W =
array([[109, 144, 121, 134, 138, 124],
       [130, 140, 120, 127, 139, 126],
       [126, 131, 129, 123, 124, 132],
       [113, 139, 121, 129, 133, 127],
       [137, 116, 136, 121, 114, 133],
       [119, 134, 134, 130, 135, 131],
       [138, 113, 136, 124, 115, 129],
       [125, 129, 111, 150, 152, 114],
       [120, 117, 121, 131, 128, 133],
       [128, 132, 128, 127, 128, 130],
       [135, 112, 136, 126, 116, 129],
       [130, 132, 128, 123, 126, 134],
       [135, 143, 134, 122, 128, 125],
       [142, 112, 138, 123, 116, 128],
       [142, 115, 133, 117, 113, 133],
       [120, 137, 137, 111, 118, 141]])
Rows and columns are counted from 0.
(0, 0) = 109
(12, 2) = 134
(13, 4) = 116
(7, 3) = 150
(15, 4) = 118
(3, 2) = 121
(1, 0) = 130
(2, 5) = 132
(6, 0) = 138
(14, 2) = 133
(12, 3) = 122
(9, 3) = 127
(7, 5) = 114
(10, 4) = 116
(4, 5) = 133
(1, 2) = 120
(14, 4) = 113
(3, 4) = 133
(0, 2) = 121
(2, 1) = 131
(1, 4) = 139
(6, 3) = 124
(6, 1) = 113
(10, 1) = 112
(3, 3) = 129
(11, 4) = 126
(13, 5) = 128
(9, 2) = 128
(2, 2) = 129
(0, 4) = 138
(15, 5) = 141

arr = 124,115,154,122,113,117
arr[0] = 124
arr[-1] = 117
arr[-4] = 154

data =
[[121 130 115 129]
 [121 130 119 129]
 [126 129 126 138]
 [119 126 136 138]
 [122 131 118 130]
 [151 123 137 143]
 [125 128 127 138]]
data[0][0] = 121
data[:, 1] = [130, 130, 129, 126, 131, 123, 128]
data[4][1] = 131
data[:, 3] = [129, 129, 138, 138, 130, 143, 138]
data[3] = [119, 126, 136, 138]
data[4][2] = 118
data[1][1] = 130
data[0][3] = 129
data[3][2] = 136
data[0][2] = 115

M = [150 125 143 123 139 133 118 134 126 113 145 116 126 120]
M[0]: 150
M[2]: 143
M[12]: 126
M[6]: 118

grid =
[[137 127 154 112 112 152]
 [116 107 128 140 126 144]
 [116 153 139 118 124 113]
 [116 110 118 128 128 134]]
grid[0, 0] -> 137
grid[3, 0] -> 116
grid[3] -> [116, 110, 118, 128, 128, 134]
grid[:, 1] -> [127, 107, 153, 110]
grid[2, 2] -> 139
grid[:, 3] -> [112, 140, 118, 128]
grid[1, 1] -> 107
grid[:, 0] -> [137, 116, 116, 116]
grid[1, 3] -> 140
grid[0, 5] -> 152

a =
[[125 133 129 137 142 124 120 121 141]
 [114 130 130 120 132 119 133 135 134]
 [141 126 128 126 143 137 139 130 125]
 [126 134 121 137 130 124 126 132 121]
 [127 134 136 120 119 136 105 133 120]
 [110 136 138 113 128 120 128 128 124]
 [128 133 128 129 142 124 124 121 136]
 [132 120 119 124 139 130 125 112 128]
 [117 132 130 123 131 121 130 134 130]
 [117 131 118 130 135 121 126 119 140]
 [139 127 125 125 152 132 134 121 129]
 [133 118 143 114 108 139 125 136 117]
 [127 131 121 131 134 128 124 115 143]]
Rows and columns are counted from 0.
(0, 0)	125
(6, 2)	128
(12, 2)	121
(2, 7)	130
(1, 8)	134
(11, 5)	139
(10, 6)	134
(6, 6)	124
(1, 0)	114
(10, 3)	125
(10, 5)	132
(8, 5)	121
(12, 0)	127
(9, 4)	135
(3, 8)	121
(12, 1)	131
(4, 3)	120
(12, 6)	124
(6, 4)	142
(4, 6)	105
(8, 6)	130
(9, 7)	119
(10, 4)	152
(11, 1)	118
(1, 4)	132
(8, 8)	130
(5, 5)	120
(7, 1)	120
(4, 2)	136
(3, 5)	124
(5, 8)	124
(11, 3)	114
(0, 3)	137
(3, 1)	134
(2, 0)	141
(3, 3)	137
(7, 0)	132

A =
[[128 143 119 141]
 [144 134 124 135]
 [138 158 121 147]
 [132 133 139 126]
 [128 146 115 143]
 [131 121 128 126]
 [131 124 130 129]
 [122 116 124 121]
 [128 128 122 132]
 [124 120 136 119]]
Rows and columns are counted from 0.
(0, 0): 128
(6, 1): 124
(6, 2): 130
(4, 2): 115
(2, 0): 138
(4, 1): 146
(9, 2): 136
(0, 1): 143
(9, 3): 119
(7, 0): 122
(5, 3): 126
(1, 0): 144
(8, 0): 128
(1, 3): 135
(3, 2): 139
(7, 3): 121

B =
141,127,124,117,124,137,131,115,128
141,127,124,117,125,138,131,115,128
141,126,124,118,125,139,132,116,129
120,107,133,128,131,150,135,130,131
147,141,116,121,119,121,128,108,130
130,115,130,122,129,147,134,124,129
129,114,130,123,129,148,136,124,130
129,135,117,139,119,116,129,117,136
108,104,133,143,130,146,138,136,137
113,118,123,148,123,128,134,128,139
112,117,125,146,124,127,130,129,137
144,136,120,117,122,125,124,110,126
115,121,123,147,122,125,132,127,139
144,133,121,116,123,130,127,112,127
114,119,123,147,123,126,132,128,138
130,135,115,141,117,116,131,116,137
B[0][0] -> 141
B[1][2] -> 124
B[4][0] -> 147
B[:, 7] -> [115, 115, 116, 130, 108, 124, 124, 117, 136, 128, 129, 110, 127, 112, 128, 116]
B[6][8] -> 130
B[11] -> [144, 136, 120, 117, 122, 125, 124, 110, 126]
B[7][6] -> 129
B[9][7] -> 128
B[8] -> [108, 104, 133, 143, 130, 146, 138, 136, 137]
B[9][3] -> 148
B[11][8] -> 126
B[13][3] -> 116
B[1][1] -> 127
B[10] -> [112, 117, 125, 146, 124, 127, 130, 129, 137]
B[12][4] -> 122
B[7][0] -> 129
B[10][8] -> 137
B[11][6] -> 124
B[13][5] -> 130
B[14] -> [114, 119, 123, 147, 123, 126, 132, 128, 138]
B[5][3] -> 122
B[13] -> [144, 133, 121, 116, 123, 130, 127, 112, 127]
B[11][5] -> 125
B[9][6] -> 134
B[9][4] -> 123
B[12][0] -> 115
B[5][1] -> 115
B[5][8] -> 129
B[0][5] -> 137
B[:, 4] -> [124, 125, 125, 131, 119, 129, 129, 119, 130, 123, 124, 122, 122, 123, 123, 117]
B[5][5] -> 147
B[7][7] -> 117
B[15][6] -> 131
B[:, 3] -> [117, 117, 118, 128, 121, 122, 123, 139, 143, 148, 146, 117, 147, 116, 147, 141]
B[14][1] -> 119
